Below are the code and all the weights of a small trained network. Each question names an input and a class and asks about switching units off, where a switched-off unit gives its printed mean instead of its output.

import numpy as np


def w(rows, s, z=0):
    codes = np.array(rows[::2]) - 128.0
    scale = np.full(codes.shape[1], s)
    scale[-1] = z or s
    return codes * scale


def f(y):
    return y / 2 * (1 + np.tanh(0.7978845608 * (y + 0.044715 * y**3)))


def log_softmax(a):
    a = a - a.max(-1, keepdims=True)
    return a - np.log(np.exp(a).sum(-1, keepdims=True))


def net(x, mask):
    res = np.array(x, float).reshape(1, 7) / 4 @ E
    y = f(res @ A[0][:, :-1].T + A[0][:, -1])
    res = res + np.where(mask, y, B[0][:, -1]) @ B[0][:, :-1]
    return log_softmax(res[-1] @ U[:, :-1].T + U[:, -1])


A, B = {}, {}
E = w([
[140,152,91,158,172,125,146,69,106,132],'x0',
[115,146,165,163,122,120,161,172,140,176],'x1',
[149,119,109,137,155,73,70,201,124,132],'x2',
[118,148,77,116,115,140,127,58,121,99],'x3',
[78,62,69,143,201,11,242,180,192,45],'x4',
[3,71,202,91,168,62,125,127,21,50],'x5',
[112,236,70,89,229,238,148,202,135,98],'x6',
],0.0051)
A[0] = w([
[118,84,76,131,149,71,233,154,231,93,143],'neuron 0',
[172,59,145,148,72,79,156,42,156,161,59],'neuron 1',
[182,124,100,159,138,193,145,92,232,167,180],'neuron 2',
[101,182,46,121,161,147,96,216,100,135,25],'neuron 3',
[207,111,78,136,89,137,153,130,225,146,1],'neuron 4',
[104,159,144,68,167,254,228,122,165,105,55],'neuron 5',
],0.0085,0.0034)
B[0] = w([
[146,187,136,74,135,217,96,136,139,125,255],'neuron 0',
[164,75,112,178,142,153,105,150,194,112,195],'neuron 1',
[108,145,128,94,124,107,160,139,69,133,215],'neuron 2',
[132,72,152,217,106,95,113,118,202,144,170],'neuron 3',
[9,127,140,170,129,44,92,82,80,125,175],'neuron 4',
[174,90,117,189,116,87,122,129,180,69,190],'neuron 5',
],0.012,0.0071)
U = w([
[139,118,102,164,121,126,135,147,128,121,251],'0',
[182,53,109,249,128,85,94,124,234,102,1],'1',
[144,119,85,118,107,146,160,163,98,145,216],'2',
[153,157,149,113,129,110,142,118,134,148,189],'3',
[146,187,155,99,131,241,82,128,114,180,49],'4',
[3,157,144,139,153,17,143,114,69,116,33],'5',
],0.007,0.005)

Each question gives the input, the list of numbers given to net, and the class t.
The units are the neurons (one row each of A and B). Each row of codes is followed by its name. A weight is (code - 128) times the scale printed after its matrix; where a second scale follows, it is the last column's (A, B and U).
mask holds one flag per neuron, in row order. A switched-off neuron (its flag False) gives its mean, the last column of its row in B, instead of its output. The means were averaged over made-up inputs and are rounded, as every weight is.
A unit's drop is (log p(t) with every unit on - log p(t) with that unit switched off) / (log p(t) with every unit on - log p(t) with every unit switched off).
The circuit of an input: a set's keep is (log p(t) with only the set's units on - log p(t) with every unit switched off) / (log p(t) with every unit on - log p(t) with every unit switched off). Starting from all 6 units, units are removed one at a time, each time the one whose removal leaves the highest keep (on an exact tie, the one counted first), for as long as the keep stays at least 0.8.
circuit, biggest first: the units of the circuit, biggest drop first
unit that matters most: the unit with the biggest drop
k most important neurons: the k neurons with the biggest drops, biggest first
drop of u: that unit's drop, to one decimal
input [-6,-4,7,-7,1,2,8], class 1: unit that matters most	neuron 3
input [-7,0,7,-6,-3,-8,-5], class 5: circuit, biggest first	neuron 4; neuron 2
input [-2,6,5,-5,-2,-6,-4], class 5: circuit, biggest first	neuron 4; neuron 0; neuron 2
input [-1,5,1,-7,3,0,7], class 1: 2 most important neurons	neuron 3; neuron 5
input [-1,4,-4,-4,-4,-2,8], class 1: 3 most important neurons	neuron 5; neuron 3; neuron 0
input [-3,5,-3,-3,4,-1,7], class 1: 2 most important neurons	neuron 5; neuron 3
input [2,-3,-4,2,7,-6,-6], class 4: 4 most important neurons	neuron 0; neuron 5; neuron 3; neuron 2
input [5,-5,6,-7,7,-8,0], class 5: 3 most important neurons	neuron 4; neuron 2; neuron 1
input [8,-1,5,-8,7,7,-2], class 2: 2 most important neurons	neuron 0; neuron 4
input [4,1,-6,5,-3,7,-7], class 1: 3 most important neurons	neuron 1; neuron 0; neuron 2
input [-6,-2,-6,3,7,-7,-1], class 4: 2 most important neurons	neuron 0; neuron 3
input [6,0,-3,5,8,-1,5], class 4: 3 most important neurons	neuron 0; neuron 1; neuron 4
input [1,-5,-3,-7,-7,2,-7], class 1: 2 most important neurons	neuron 1; neuron 0
input [-6,-7,3,0,-2,-5,7], class 1: 2 most important neurons	neuron 3; neuron 5
input [4,-8,-4,-1,8,2,3], class 4: circuit, biggest first	neuron 0
input [5,6,4,-5,8,-3,3], class 4: drop of neuron 0	1.0
input [-7,-2,-5,1,-5,6,8], class 1: drop of neuron 0	0.1
input [-7,8,1,-7,8,-4,-1], class 4: drop of neuron 2	0.0
